Here is a tiny trained network, its code and every weight. The questions are about switching its units off for an input and a class, where a switched-off unit gives its printed mean instead of its output.

import numpy as np


def w(rows, s, z=0):
    codes = np.array(rows[::2]) - 128.0
    scale = np.full(codes.shape[1], s)
    scale[-1] = z or s
    return codes * scale


def norm(h):
    return h / np.sqrt((h * h).mean(-1, keepdims=True) + 1e-5)


def f(y):
    return y / 2 * (1 + np.tanh(0.7978845608 * (y + 0.044715 * y**3)))


def log_softmax(a):
    a = a - a.max(-1, keepdims=True)
    return a - np.log(np.exp(a).sum(-1, keepdims=True))


def net(x, mask):
    res = np.array(x, float).reshape(1, 4) / 4 @ E
    u = 0
    for l in range(4):
        y = f(norm(res) @ A[l][:, :-1].T + A[l][:, -1])
        res = res + np.where(mask[u : u + 6], y, B[l][:, -1]) @ B[l][:, :-1]
        u += 6
    return log_softmax(norm(res)[-1] @ U[:, :-1].T + U[:, -1])


A, B = {}, {}
E = w([
[128,127,128,128,126],'x0',
[150,254,133,245,171],'x1',
[208,74,125,180,31],'x2',
[159,101,1,138,191],'x3',
],0.0051)
A[0] = w([
[154,82,20,160,189,4],'L0N0',
[32,192,73,58,165,95],'L0N1',
[233,110,170,1,126,136],'L0N2',
[62,80,99,84,73,137],'L0N3',
[214,111,111,153,46,164],'L0N4',
[173,229,159,149,125,179],'L0N5',
],0.006,0.0027)
B[0] = w([
[178,140,104,112,217,190],'L0N0',
[161,90,175,133,228,238],'L0N1',
[78,81,147,182,148,213],'L0N2',
[73,85,129,196,133,215],'L0N3',
[154,128,176,100,254,254],'L0N4',
[52,26,127,157,120,238],'L0N5',
],0.0084,0.0024)
A[1] = w([
[191,112,145,156,103,4],'L1N0',
[186,91,113,171,74,117],'L1N1',
[209,94,130,165,84,123],'L1N2',
[255,123,147,124,68,118],'L1N3',
[170,184,191,85,74,45],'L1N4',
[150,193,123,205,127,104],'L1N5',
],0.0099,0.002)
B[1] = w([
[32,198,86,92,112,126],'L1N0',
[82,144,137,109,206,187],'L1N1',
[81,141,129,115,205,230],'L1N2',
[86,131,176,76,211,198],'L1N3',
[203,130,173,138,66,104],'L1N4',
[66,2,126,186,96,248],'L1N5',
],0.009,0.0013)
A[2] = w([
[163,73,186,156,231,245],'L2N0',
[99,247,122,228,135,27],'L2N1',
[97,89,94,2,94,87],'L2N2',
[158,60,68,169,9,136],'L2N3',
[15,93,58,139,58,179],'L2N4',
[122,182,195,122,52,40],'L2N5',
],0.0088,0.0011)
B[2] = w([
[99,150,135,99,52,245],'L2N0',
[117,10,185,109,112,135],'L2N1',
[110,105,162,241,140,137],'L2N2',
[58,148,133,73,147,136],'L2N3',
[143,150,122,150,70,153],'L2N4',
[221,153,137,154,166,137],'L2N5',
],0.013,0.011)
A[3] = w([
[207,107,10,111,125,158],'L3N0',
[150,56,116,132,77,105],'L3N1',
[31,183,180,69,221,26],'L3N2',
[83,157,198,141,84,249],'L3N3',
[250,165,200,170,101,154],'L3N4',
[213,208,71,140,16,145],'L3N5',
],0.011,0.0021)
B[3] = w([
[142,254,106,140,212,158],'L3N0',
[106,200,96,207,80,155],'L3N1',
[51,205,222,81,45,193],'L3N2',
[165,141,29,108,173,254],'L3N3',
[94,229,53,113,227,155],'L3N4',
[195,93,73,57,32,149],'L3N5',
],0.0097,0.01)
U = w([
[74,43,94,251,95,167],'0',
[102,183,75,92,96,254],'1',
[51,169,214,61,111,141],'2',
[166,225,94,153,240,132],'3',
[203,94,97,69,60,48],'4',
[198,51,216,145,160,32],'5',
[207,73,212,148,161,23],'6',
[186,71,201,144,169,43],'7',
],0.011,0.0075)

Each question gives the input, the list of numbers given to net, and the class t.
The units are the neurons (one row each of A and B). Each row of codes is followed by its name. A weight is (code - 128) times the scale printed after its matrix; where a second scale follows, it is the last column's (A, B and U).
mask holds one flag per neuron, layer by layer. A switched-off neuron (its flag False) gives its mean, the last column of its row in B, instead of its output. The means were averaged over made-up inputs and are rounded, as every weight is.
A unit's drop is (log p(t) with every unit on - log p(t) with that unit switched off) / (log p(t) with every unit on - log p(t) with every unit switched off).
The circuit of an input: a set's keep is (log p(t) with only the set's units on - log p(t) with every unit switched off) / (log p(t) with every unit on - log p(t) with every unit switched off). Starting from the 12 units with the biggest drops (on a tie, the unit counted first), units are removed one at a time, each time the one whose removal leaves the highest keep (on an exact tie, the one counted first), for as long as the keep stays at least 0.8.
units of the circuit, in order: the units of the circuit, biggest drop first
most important unit: the unit with the biggest drop
k most important neurons: the k neurons with the biggest drops, biggest first
top k neurons in layer l: the k neurons of layer l with the biggest drops, biggest first
drop when u is switched off: that unit's drop, to one decimal
input [1,3,-7,-1], class 2: units of the circuit, in order -> L3N2
input [2,-8,-8,-8], class 0: 2 most important neurons -> L2N2; L0N4
input [0,-4,4,3], class 0: units of the circuit, in order -> L3N2; L3N3
input [-6,0,3,7], class 3: 2 most important neurons -> L3N0; L0N0
input [-7,4,8,8], class 2: 3 most important neurons -> L1N3; L1N2; L1N1
input [-4,7,-2,-8], class 3: 4 most important neurons -> L2N5; L2N0; L3N4; L0N3
input [-4,4,0,-7], class 3: 3 most important neurons -> L2N5; L2N0; L3N4
input [-5,1,-6,-7], class 3: 3 most important neurons -> L2N5; L0N4; L3N4
input [1,2,0,-5], class 3: 3 most important neurons -> L2N5; L3N4; L2N0
input [1,-3,-2,2], class 4: 2 most important neurons -> L2N0; L0N5
input [-3,-3,1,-7], class 3: 3 most important neurons -> L3N4; L2N0; L2N5
input [-3,-7,8,0], class 2: 3 most important neurons -> L1N1; L0N5; L1N2
input [1,-3,-1,1], class 4: top 3 neurons in layer 0 -> L0N5; L0N3; L0N2
input [-3,-3,7,8], class 3: 4 most important neurons -> L0N0; L3N0; L0N4; L2N3
input [1,-2,-1,-6], class 3: most important neuron -> L3N4
input [2,7,2,-6], class 0: top 2 neurons in layer 2 -> L2N0; L2N1
input [4,-5,7,6], class 2: 3 most important neurons -> L0N5; L1N2; L1N1
input [-3,5,-8,8], class 2: 3 most important neurons -> L0N1; L3N2; L3N3
input [0,-6,-6,7], class 3: top 2 neurons in layer 2 -> L2N3; L2N1
input [-3,3,-7,2], class 2: most important unit -> L3N2
input [-1,-3,0,1], class 4: top 2 neurons in layer 2 -> L2N4; L2N1
input [1,8,-8,-2], class 0: top 2 neurons in layer 2 -> L2N1; L2N3
input [-1,2,1,-3], class 4: drop when L3N5 is switched off -> 0.5
input [6,-7,2,-6], class 0: drop when L0N3 is switched off -> 0.3
input [5,-8,-4,4], class 0: drop when L2N2 is switched off -> 0.1
input [6,7,-2,-5], class 0: drop when L0N5 is switched off -> 0.2
input [3,-1,-4,8], class 3: most important unit -> L3N0
